What each symbol does to the items:
f: QR->DG, TH->RC, RQ->TQ, GN->LD, PB->LT, JG->BN, JN->GH, PG->JC, HD->FG, CD->QT, TR->BC, SQ->LL, PN->CP, RH->LF, DQ->DM, ZJ->MR, JP->RL, DN->ZD, FS->MP, CZ->JN, CH->PF, MS->MZ, RF->JP, BM->QG, SJ->JJ, QG->RG, CL->FS, LD->HN, MQ->DD, TD->JF, NG->DT, LF->HP, MD->SL, TZ->NL, FP->PN, FF->PB, HB->ZH, ZD->FQ, FQ->BQ, ZS->FF, LT->JM, CF->BL, DP->RR, MC->ZN, QS->GL, JF->HZ, JL->ZM, ZZ->HT, HQ->TD, MT->DN, SZ->NT, BQ->FT, PH->ZJ, CM->BT, QF->TZ, ZG->RH, GH->JQ, NT->CH, HC->GZ, BC->HH, BL->FM, QN->CF, CN->CQ, GB->CL, JC->JH, ZH->MT, GJ->SR, ZM->TH, DG->MS, HP->LQ, HR->PH, RG->ZZ, HS->RQ, HZ->GB, GZ->RF, NB->HD, NL->HS, NH->SQ, MZ->CZ, DM->FP, HT->RZ, SB->LZ, FM->BM, PR->SJ, SL->GJ, CP->NQ, JM->QS, HN->DQ, LL->TR, RC->JG, LQ->HQ, BS->JT, JH->ZS, JJ->HR, MP->CM, SR->NH, NQ->SZ, BN->PR, BT->DJ, BH->BS, RR->SB, RZ->FR, JT->JZ, MR->NB, RL->HB, QT->PG, DJ->SM, CR->NG, JZ->CR, LZ->JL, GL->BH, ZN->ZG, FG->MC, SM->CD, DT->QN, DD->HC, CQ->DP, PF->QF, JQ->GN, FT->MD, FR->MQ, HH->QR, TQ->CN
w: QR->JC, TH->ZH, RQ->RZ, GN->GL, PB->NL, JG->DN, JN->LT, PG->NT, HD->SQ, CD->NQ, TR->CD, SQ->DJ, PN->NG, RH->QR, DQ->JT, ZJ->GJ, JP->ZG, DN->HQ, FS->HN, CZ->PB, CH->FM, MS->ZS, RF->ZN, BM->PR, SJ->BQ, QG->SJ, CL->LD, LD->BH, MQ->NB, TD->JN, NG->JL, LF->DG, MD->CL, TZ->RG, FP->CR, FF->TZ, HB->LF, ZD->TD, FQ->JF, ZS->QF, LT->HS, CF->RC, DP->HC, MC->TR, QS->TQ, JF->GH, JL->RL, ZZ->HR, HQ->CZ, MT->LQ, SZ->CF, BQ->HZ, PH->SL, CM->DM, QF->QG, ZG->HH, GH->JM, NT->BL, HC->FG, BC->QT, BL->JG, QN->TH, CN->MQ, GB->GN, JC->CH, ZH->HP, GJ->MP, ZM->HB, DG->JH, HP->MS, HR->MD, RG->JJ, HS->HT, HZ->JQ, GZ->MC, NB->NH, NL->ZZ, NH->BT, MZ->FF, DM->JZ, HT->PH, SB->RF, FM->BN, PR->FQ, SL->FS, CP->DT, JM->RQ, HN->BS, LL->SM, RC->MT, LQ->MZ, BS->DP, JH->PF, JJ->FT, MP->DQ, SR->CM, NQ->QN, BN->ZD, BT->FP, BH->CQ, RR->GZ, RZ->ZJ, JT->RR, MR->SR, RL->RH, QT->SZ, DJ->PN, CR->LZ, JZ->SB, LZ->JP, GL->CN, ZN->BC, FG->LL, SM->CP, DT->ZM, DD->HD, CQ->DD, PF->BM, JQ->QS, FT->GB, FR->MR, HH->PG, TQ->FR
s: QR->CF, TH->QR, RQ->MD, GN->RZ, PB->SJ, JG->MS, JN->RG, PG->TH, HD->DM, CD->JL, TR->NG, SQ->JZ, PN->RF, RH->SZ, DQ->DD, ZJ->LD, JP->CD, DN->ZS, FS->CN, CZ->QG, CH->MT, MS->FM, RF->SM, BM->HQ, SJ->JN, QG->TD, CL->TQ, LD->FR, MQ->MP, TD->TZ, NG->ZN, LF->NT, MD->QS, TZ->FQ, FP->GZ, FF->PR, HB->PG, ZD->FF, FQ->PB, ZS->BN, LT->JJ, CF->LF, DP->NH, MC->PN, QS->PH, JF->NL, JL->BC, ZZ->HZ, HQ->QF, MT->JH, SZ->HB, BQ->LT, PH->GN, CM->DP, QF->ZD, ZG->NQ, GH->ZZ, NT->ZH, HC->BT, BC->DT, BL->HP, QN->RH, CN->GJ, GB->RQ, JC->RC, ZH->JC, GJ->BH, ZM->HH, DG->BL, HP->CH, HR->JQ, RG->JF, HS->FT, HZ->HS, GZ->DJ, NB->DQ, NL->BQ, NH->JT, MZ->BM, DM->HC, HT->GB, SB->LL, FM->LQ, PR->CZ, SL->GL, CP->JP, JM->HR, HN->MQ, LL->CR, RC->DG, LQ->PF, BS->NB, JH->JG, JJ->GH, MP->CQ, SR->BS, NQ->RL, BN->MZ, BT->RR, BH->MR, RR->SQ, RZ->CL, JT->HD, MR->HN, RL->QT, QT->ZM, DJ->SB, CR->MC, JZ->FG, LZ->TR, GL->ZJ, ZN->CP, FG->FP, SM->LZ, DT->ZG, DD->CM, CQ->SR, PF->DN, JQ->HT, FT->JM, FR->FS, HH->QN, TQ->SL
y: QR->PG, TH->HB, RQ->HT, GN->QS, PB->TZ, JG->MT, JN->PB, PG->SZ, HD->NH, CD->CP, TR->SM, SQ->BT, PN->CR, RH->HH, DQ->BS, ZJ->SL, JP->ZN, DN->LQ, FS->LD, CZ->FF, CH->BL, MS->JH, RF->MC, BM->BN, SJ->FQ, QG->PR, CL->GN, LD->GL, MQ->MR, TD->CZ, NG->LZ, LF->QR, MD->GB, TZ->QG, FP->JZ, FF->QF, HB->RH, ZD->HQ, FQ->TD, ZS->PF, LT->NL, CF->TH, DP->DD, MC->LL, QS->RQ, JF->JN, JL->JP, ZZ->JJ, HQ->MZ, MT->HP, SZ->QN, BQ->JF, PH->MD, CM->DQ, QF->BM, ZG->BC, GH->LT, NT->CF, HC->HD, BC->CD, BL->RC, QN->ZM, CN->FR, GB->JQ, JC->NT, ZH->LF, GJ->FS, ZM->RL, DG->JC, HP->DG, HR->FT, RG->SJ, HS->ZZ, HZ->GH, GZ->FG, NB->SR, NL->RG, NH->CM, MZ->ZS, DM->JT, HT->HR, SB->GZ, FM->JG, PR->ZD, SL->CL, CP->NG, JM->HS, HN->BH, LL->DJ, RC->ZH, LQ->MS, BS->CQ, JH->CH, JJ->BQ, MP->HN, SR->MP, NQ->DT, BN->DN, BT->DM, BH->CN, RR->HC, RZ->PH, JT->DP, MR->GJ, RL->ZG, QT->NQ, DJ->FP, CR->SB, JZ->RR, LZ->RF, GL->TQ, ZN->TR, FG->SQ, SM->PN, DT->JL, DD->NB, CQ->MQ, PF->FM, JQ->JM, FT->HZ, FR->ZJ, HH->QT, TQ->RZ

The rows follow the links: the fewer symbols apart two items are, the more alike their rows tend to be.

Each row is also shifted at random along 5 hidden directions that mean nothing.

Some items, each with a row of numbers:
HR:   54     6   -48   -25     2    11    -1     9   -28    13    35    32    24    -4   -18    35     8    -2    37   -37   -15   -26    26     3   -32   -13    15   -47    18    34     7    14   -17    -8    -3    22    27     9     0   -18   -29    25    14    19    19   -40    29     0   -37     8   -13    -3     5   -11    13
LQ:   23    23   -14     5   -22   -58    29   -38     3    39    10    -7   -28   -79   -53   -32    11    -5     0   -19    30    32   -50     3   -50    20    -6    46    21   -14    48    11     1    22    37   -12   -44   -55    12     2   -56     3   -37   -17   -16    -7   -22   -17    12    -9    -6    -6     8    16    10
HQ:   26    20   -23     3   -25   -33    57   -71    -6    45     8   -22   -31    12   -30   -29     2    14   -26   -28   -79   -47   -30   -29     2    26    31    29    35     9    -9    38   -17    -1    11    15    -7   -40   -15    13   -16    -5   -29   -32   -10    30   -10     3    13    -9    13   -21    13     3   -32
SB:   10    17    11    30   -17    -4   -30    15    42   -44   -22    15    -9   -81    -7   -12     3   -17     7    16    83    61   -26    33   -43    -2   -28    47   -46    -7    48   -39    28     1    34   -32   -23     0     4     6    -4    13    39     6   -12   -19     2    24    30     5   -31    18    -2   -13    33
BM:  -51   -22   -36   -53    32   -32    34    25   -27    41     1   -28    25     5    13   -41    -4    11    -8   -16    31    15    -7    -9   -10   -22   -31     2    22   -36    30     8    -8    15     9   -23   -32   -33    50     4   -23   -17   -56   -28    -4     2   -40   -39    12   -24    55    39     4    39    -3
ZG:   63   -43    36    71    21   -15     4     7    41    -5   -35   -21   -47    81    -7    -9    17    13    15     9    53    21    -4   -11    23    13   -12    64   -10   -22    -7   -61   -38   -15     2     0     5    12   -31     7    36   -59    -3     5    -9    23   -10    -5     1     4   -14   -52    -5    13   -21
FF:   59   -13   -23     2    30   -20    65   -44     0    65    10    18     5    38   -33    20   -12     1    25   -26   -37   -53    -9   -51   -31    33    17     7    31   -15     3    -3    18     5    -9    32    23   -26     4    -6   -17    45   -32    35   -13   -26    -7    -5   -18    -7   -23   -29     5     4   -27
PN: -153     2    30   -25   -26    11    -6   -32     7   -20   -19    -3    37   -78    17    35   -67   -27    37    41     4   -29   -25     9   -50     2    29    -4   -34     4    25    22    14   -13    37    16    20    -9    -3     0    24    35    34    11    -3    -3   -18    24    36   -17   -54    30     5   -11    33
SM:  -46    -7    27    25    -2    10     2   -31    29   -13   -25    13     3   -37   -11    44   -47   -25    74     9    44   -27   -30    -8   -58    33    46    33   -41     0    20   -14    -1   -23    25    23    36    -1   -16     2    11    36    35    37    -4   -22   -15    20    21    -2   -80   -26    12    -6    12
JC:  -45   -76    13    10     1     4     1   -18   -35    36     1     3   -25     7   -43    47     4     0    86   -13    51    -9    13    13   -55   -12    -1   -13    40    11    43     4   -62   -11    30    41    38    -7    -9   -27    -4   -16   -10    29    19    -5   -47   -26   -36    16   -27   -59     0    28    29
JP:  -47   -29    26    25    17    -9    18     1    35   -16   -35     3    -7   -37   -17   -18   -30    -9    35     7    94    23   -25   -15   -58     9   -13    35   -31   -31    55   -43    18   -14    25   -26     2    -8     4    11    25    23    16    10    -5   -16   -44    -1    24    -8   -23   -14     1    13    -3
ZM:  -54   -40    70    30    -4   -24     3    -9    16     5   -12   -17   -29   -17   -26   -15   -19     5     0    32    52    23    -8    -5    -7     2   -18     6    10   -19    24   -19   -12     1    14    -3   -14   -10   -26     2    31   -28   -11    -9     2    17   -33   -19    -7    -4    -7   -38   -10    14     0
DM:    4    28    24    40   -59    25   -53    -5     6   -74    -3    -9   -64   -14    -3   -36    22    12   -21   -16    -7    17     8    33    34   -14    27    -6   -22    54   -15    17   -50   -32     4   -23     3    32   -58    13    29   -55    57   -49    31    42    17    18     4    25    22   -40     1   -17   -11
QR:   21   -56    23    35    17    -1   -21    19    -8     8   -19   -13   -60    43   -20    -1    51     6    16    -1    73    52     5    24    15     1   -34    30    19   -25     6   -21   -23    10    -3    -2    -9     6    15    -9    -5   -46   -29    17     2    14   -43   -34   -19    25    20   -47    -4    42     9
NL:   72    24    -3     1    -6   -11     5   -11   -23    23    37     9   -28    16   -27   -13    26    15   -22   -29   -36    -5     5    -9    31    14    18   -33    38    14   -29    26   -11    12   -33     4    -9    -3   -15    -7   -31    -7   -24   -13    14     0    20   -24   -39    11    26   -32     4    -1   -29
SJ:    1    20     9   -30     7   -35    39   -15   -10    42    37    34    23   -94   -50   -30   -23    -3   -32     4    -4    22   -13   -28   -38    17   -29   -49    38   -25    35     4    84    34   -10   -23   -30   -34    23    -2   -35    78   -31     6    -7   -42    -5   -21   -26   -12    13    10   -10    -7    -9
TQ:   33    80   -49   -27   -25     6    -9     5     2   -29     9   -24    18    18    53   -30    11     8   -65   -13   -89   -22    -9     7    65    -3    32    13   -24    18   -58    39    -6     1   -18   -15   -28     3    -1    19   -14   -24     7   -52    -3    29    47    26    37    -9    34    58     7   -20   -20
PF:  -72   -39   -21   -52    51   -13    41   -10   -28    73     5    20    59   -31   -14    68   -41   -27    84    10    40   -28   -14   -20   -79    20     3   -12    20   -40    42     8    28    19    17    41    22   -35    57   -22   -39    73   -42    66   -15   -55   -47   -27    -9   -17   -51    22     5    28    31
CR:  -38    21    26    27   -43    16   -17   -55    24   -21   -18    -4    -9   -21     3    43   -25   -15    29    28   -41   -44   -24    10   -14    21    50    36   -31    32   -16    16   -18   -22    29    39    29     3   -39     2    23     3    44    14    -9    18    15    45    29     3   -73   -13     7   -30    20
CN:  -28     8   -12   -31    30     5    15    35     5   -28    14    29    58   -36     4   -12   -61   -10    45   -32    47   -23    14   -29   -50    -8    32   -61   -30    10    37   -18     1   -31    -8   -24    21    10   -16     4    15    40    40    -9    26   -45    13    -4   -10   -23    -4    13     8    -8   -23
NH:    4    53    15    11   -25    37   -37    13    26   -64   -17    12   -20   -47    28   -42    29    -6  -104    36   -32    59   -10    24    51     5   -39    15   -37   -15   -24    -4   113    28   -24   -57   -40    25    30    24     9    46    28    -4   -18    10    13    41    37    17    37    44   -13   -24     2
RL:    0   -77    38    28    66    16     6    30    21    22   -40   -10     9   110    30    54     3    -6    30    49    42     4    21   -15    30     8   -32    33    -5   -50   -23   -64    10     7   -20    26    24    22    24   -10    43    -9   -24    66   -24    -3   -22   -13    -9     2   -29   -11   -11    22     6
RC:  -72   -52    13    -5   -17   -16     8   -24   -29    33     5     5   -19   -72   -49     6    -2    -4    41    -3    53    24    -6    15   -73   -19   -32    -9    39     1    72     7   -12     8    50     9     3   -28    12   -16   -12    13   -13    10     9    -9   -53   -20   -15     5    -6   -25    -3    21    39
RZ:   62    63   -60   -36    11   -14   -28    78     4   -33     9   -20    29     7    61   -60    40    11   -66   -18    15    56     0    30    59   -30   -26    17   -33   -12   -24    -5    -2    13   -16   -58   -62     7    39    12   -36   -45   -12   -55    -8     6    37    -5    32   -11    70    84     3     7    -3
SL:  127    44   -55     3    34   -11   -11    66    21   -31     7    11    11    21    20   -31    20    -1    12   -53    68    32    -4     2     6     8    17    23   -44    -8    -7   -30   -16   -12   -23   -39   -18    11     8     7   -32   -14    13   -17     4   -32    37    -6     6    -2    13    20    15     2   -29
JF:   70   -14     1     0    35     3    25   -17   -23    53    38    48    13    24   -46    62    -8    -8    58   -26   -17   -49    13   -31   -22    43    43   -54    39     7   -16    10    12     3   -42    50    42    -1   -12   -23   -29    55   -17    61    11   -51    15   -28   -66    13   -44   -57     6    -4   -17
ZH: -126   -39    15   -23   -34    17    11   -57   -34    35    -9    -7   -11   -46   -17    24    -4    -2    -8    34   -46    -9    -5    13   -27   -12   -31   -14    43    -2    28    38    33    25    34    24    11   -23    29    -9     4    37   -20    20    -5    20   -52    10     6     7     1     2    -5    11    39
HC:   30    10    10    39   -24    43   -47     9    14   -58   -15    10   -39    10     6     7    24    -1     3    -8     7    16    14    26    19    -3    12     4   -30    29   -15    -8   -10   -21    -3    -8    22    37   -26     0    24    -9    51     6    14    12    17    26     2    27    -7   -30     0   -16     5
DT: -107   -24    37    -1    -4    23    28   -49    18    12   -45   -30    14    48    41    23   -30    -1   -50    74   -99   -46    -6   -22    36     6   -23    29    -2   -26   -32    -1    53    11     4    25    16     0    14    14    62    21   -10    21   -35    44   -23    37    43   -16   -14    33   -11   -10     3
CQ:   49    29    19    19    12    22     1     1    34   -28     1    38    28     6     8    18   -24   -11   -14    17   -33   -22    10   -26    15    27    16   -21   -29     1   -30   -30    62    -4   -34    -3    17    24   -20     9    26    53    38    30    -9   -26    44    30    -6    -1   -35     3    -7   -41   -21
HP:   22   -40    -1    22   -16   -30     0   -16   -13    32     4   -12   -40    -3   -40     9    31     8    39   -17    42    18    -8    17   -36   -13   -18    28    36     9    36    -1   -65    -1    41    20    -4   -21   -10   -13   -24   -49   -21    -5     4    10   -24   -19   -16     6    -9   -36     0    20    26
ZS:    8    12   -25   -11     1   -35    43   -43    -4    50     6    -1    -5   -31   -30    -8    -3    -5     3   -14   -10    -8   -40   -16   -37    28     7    39    22   -25    20    20    24    22    17     8   -20   -44    27     4   -44    34   -37     5   -16   -10   -25    -6    16   -12    -9     5    10    16    -4
PB:   52    -5     6    -9    28   -36    28     8   -14    42    34    17    11    -2   -36   -13    -4     5     0   -16    15     1     9   -26    -8     7    -8   -40    36   -13    13    -9     4    15   -22    -1   -12   -19    -2   -10   -23    11   -35     1     5   -27     4   -37   -44    -7    13   -20    -4     8   -22
MC:  -92    23    31     8   -56    -5   -22   -36    12   -39   -13   -25    -8   -57    10     0   -34    -8     8    24   -10   -18   -26    21   -12    -3    39    19   -29    32     7    26   -38   -22    38     7     2    -6   -39     7    23   -29    36   -34     5    33     0    23    39    -8   -33     6     4   -16    18
GL:   63    44   -39    -9    12   -19    -9    49    11   -41    19    11    12   -30     2   -48    -9     3    26   -63    76    19    -7     1   -18    -2    38   -10   -37    13    21   -12   -42   -28    -7   -46   -18     2   -20     8   -21   -22    24   -45    25   -26    25   -17     1   -10    23     8    14     3   -27
SR:   47    13    39    29    11   -16   -15    41    27   -46    19    37     2   -46   -30   -25   -30    -3    32   -19    90    24    10   -13   -28     5    22   -44   -29    14    26   -44    -8   -27   -20   -35     2    20   -51     2    16     3    46   -12    31   -41    33   -13   -35    -2   -19   -39    -4   -18   -25
QF:   65   -30   -46   -11    47   -32    26    45   -10    36    -4   -38    -7    95    18   -43    36    25    -7   -36    36    21     6   -10    32   -17   -25    29    19   -36    -3   -18   -57     3   -10   -15   -28   -14    25     2   -16   -71   -56   -31    -2    16   -16   -44    -5   -12    61     7     8    47   -28
HZ:  -40   -34   -43   -69    29    27   -19    60   -68    10    28    -3    44    46    37    21    13    11    20   -24    -5    -9    56    17    23   -52   -10   -87    28    13   -12    30   -44    -1   -26     7    19    21    30   -24   -11   -24   -22    -8    32    -5    -2   -36   -38     3    56    28     1    23    12
CL:   -5   112   -39   -41   -62   -20    -7    -5     5   -40    17   -29     9   -75    32   -91     7    13  -118   -10   -88    16   -31    19    47   -16     5     9   -23    22   -24    53    23    12     5   -58   -72   -18     5    30   -25   -21     7   -96    -7    38    41    29    54   -18    71    80     3   -29   -16
BT:   26     1     5    32   -16    47   -45    18    15   -52   -20    15   -24    13    16    16    27    -7     2     2    12    21    17    26    13    -9    -4    11   -32    18   -11   -18     8   -16    -2   -11    18    38    -9     1    22     0    48    17     7     1    13    31     9    24    -8   -12    -3   -13    13
SQ:  -21    -6     3    10    -6    26   -43    42    18   -57   -20    19     2   -60    10   -13    12   -11    -3    12    74    64     8    36   -26   -29   -46     1   -39    -2    41   -36    35    -2    18   -44    -9    22    21     3    11    18    41     6     1   -20    -4    18    16    13     6    23    -9    -6    33
RG:  -30    10    22   -30   -23   -37     8   -11   -44    23    50   -11    -5   -31   -36   -35   -19    21   -10   -23   -25   -20    10    -9     9    -9    32   -81    48    32     2    48   -58    -5   -15     3   -13   -16   -45    -9   -13   -39   -22   -56    37    13     8   -42   -47    -7    40   -31     0     3   -28
JT:   47    23    15    36    -2    56   -32    -3    29   -45   -17    41   -19    -1     6    29    15   -21   -10    11   -12     9     4     9    16    30     7     9   -33     2   -30   -16    76     5   -27    -6    21    36     2     6    12    61    45    52    -7   -21    18    36     3    29   -29   -15    -4   -27    -3

Start here and follow the symbols in turn, left to right. Where do you end up?
Answers are names.
  51   -24   -32   -19    26    24     0    10   -44    26    35    41    16    33   -26    57     5    -5    74   -51     2   -40    36    -8   -24     4    33   -71    29    30    -5    20   -32   -12   -26    38    49    17    -6   -29   -28    30     1    40    32   -47    10   -25   -63    19   -17   -42     6     8    -2
s f f w f: HN
  11   -12    19    50     6    10    10   -36    40   -11   -39    -5   -31    38    -5    21   -16   -11    46     1    20   -27   -27   -17   -15    35    42    63   -34    -6    -7   -24   -21   -27    14    18    33     5   -26     9    28    -2    26    24   -11     9   -13    22    26     3   -54   -43     9     1   -14
y s s: ZN
  67    -8   -52   -30    40    12    -8    48   -19    15    32    42    60    16     2    64     4   -16    74   -30    31   -17    36     3   -36   -14    10   -39     1    13    10   -11   -16    -6   -13    26    34    15    19   -29   -33    28     9    45     9   -63    32   -10   -38     3   -32    15     6    -3    22
f w f s: MQ
  -3   -12    -6    12   -45   -11     8   -66   -23    46     2   -42   -38    49    -7    27    32    13   -13    12   -93   -38    -9    13    28    -7     5    41    46    24   -30    45   -58     7    30    58     4   -19   -15   -10    -7   -60   -29   -12   -15    57    -5    14     7     6    -6   -17     3    -1    23
s f w w f: JN
 -34   -63    18    12    12    -4   -19    25   -21    11   -12   -15   -46     2   -21   -17    39     7    21    -3    90    61     4    28   -10   -23   -47    10    24   -21    38   -15   -31     9    19   -13   -14    -2    23   -11    -9   -41   -27    -1     9    11   -56   -40   -16    18    35   -30    -7    45    20
f f f y: MZ
  52   -13    25    62   -35    -1     0   -59     9    14   -16   -11   -97    23   -44    -4    53     8   -20    -3   -29    20   -24    13    23    30    -7    59    30     5   -17    14    -2    10     9    15    -7    -6   -14     4    -8   -19   -13    12   -11    37   -26     9    -1    31    -3   -69    -1     7    -2
s f w: MS
 -22    58   -43   -61   -11     1     7     3   -11     3    26    30    71   -88    14     7   -23   -17   -24     9   -46    -8    -6     3   -31    -5    -5   -32    -8     5    12    26    68    21     5    -8   -16   -15    40     0   -36    76     6     4   -11   -39    31    20    15   -17    -7    78     0   -26    26
w f y s: FS
  16   -52    24    40    47     0    14    21    43     0   -41     0    -9    39     1     1    -2    -7    24    19    88    33    -5   -16   -18     7   -37    52   -26   -50    29   -74    20    -6     8   -15     3     5    13     7    31     5    -2    34   -19   -11   -31    -2    14    -3   -17   -15    -2    19    -3
s w y s: QT
  20   -37    55    47    28   -13     3    -2    31    17   -21    18   -31   -13   -38     9    11   -12    10    36    79    51   -16    -6   -18    32   -39    37     0   -49    22   -51    55    24    -2    -8   -12    -5    15    -3     4    30   -20    49   -21   -20   -34   -15   -13    10   -30   -39   -14    15     4
y f f y s: JC
  94     3     3    20    49    -9   -30   109    33   -56    -3     6    15    36    29   -52    17    13   -16   -14   108    74    30     4    36   -24   -35   -10   -42   -20     3   -78    -9   -13   -35   -64   -28    37    -9     8    19   -42    18   -27    11   -20    38   -22   -13    -3    41    15    -9     4   -27
w y s s: DQ
  73   -15     6    59    10    11   -35    24    38   -33   -21    19   -14    10    -7    44    13   -16    76    -3    94    23     0    23   -39     7    11    45   -43    10    19   -54   -37   -27    19    12    26    26   -23   -11     5   -14    46    40    -3   -25    18    16    -7    16   -68   -32     3    -6    26
w f s s: CD
 -35    13     7    12     0    12   -19     7    36   -26   -41   -14     4   -10    37     7     0   -16   -10    40    25    26   -28    17     8     8   -14    65   -51   -31    -7   -19    42     8    14   -13   -16     4    33    12     8     8    11    15   -30     9   -12    27    54    -2   -24    39    -1     1    20
f f y y: BC
  33    -5   -61   -48    36    19   -18    57   -30    12    23    12    71    54    48    58     6    -5    38   -10   -14   -23    42    10    13   -31     3   -38     0     9   -28     3   -25    -2   -21    31    22    22    29   -25   -20    -3    -5    23     3   -27    40    -6   -20    -2    -3    51     2    -2    23
f w w f: NB
 -51    51    26    19   -68     7   -11   -62    35   -34   -19    -1   -11   -96    -2    -4   -19   -16   -34    41   -49     0   -42    17   -24    16     5    45   -33    19     6    14    53     4    43    -4   -13   -13   -12    21    10    34    41    -5   -21    15    11    62    55    -3   -44    26    -4   -40    30
f w s: JL
  -3   -45    37    38     4    34     7   -64    -2    40   -19    10   -42    58   -22    81    14   -11    32    29   -50   -39    -4    -7    12    47    16    25    30   -11   -35    11    28    17   -13    63    48     6     3   -14     8    38   -19    81   -17     8   -30     7   -19    27   -57   -58    -3     6     8
y f y: LF
   0   -35    -5    -1     1   -38    12    -8   -23    45    10   -14   -11   -12   -34    20     8     1    63   -14    59     6    -9    11   -47    -6     4    17    30     0    36     5   -73    -1    35    30    -3   -30    -3   -20   -31   -42   -35    -2     4    -4   -25   -32   -18    -5   -19   -23     7    28    25
s f f: CZ
 -33   -16    12    12   -51   -35     8   -41   -18    24     7   -11   -49   -80   -61   -30    16     6     7    -9    25    32   -20    22   -58   -18   -27    16    40    16    65    18   -30     7    56    -3   -22   -37   -12    -5   -24   -24   -13   -29     5    16   -34   -11    -3     2     8   -27    -1    11    29
w s y: JH
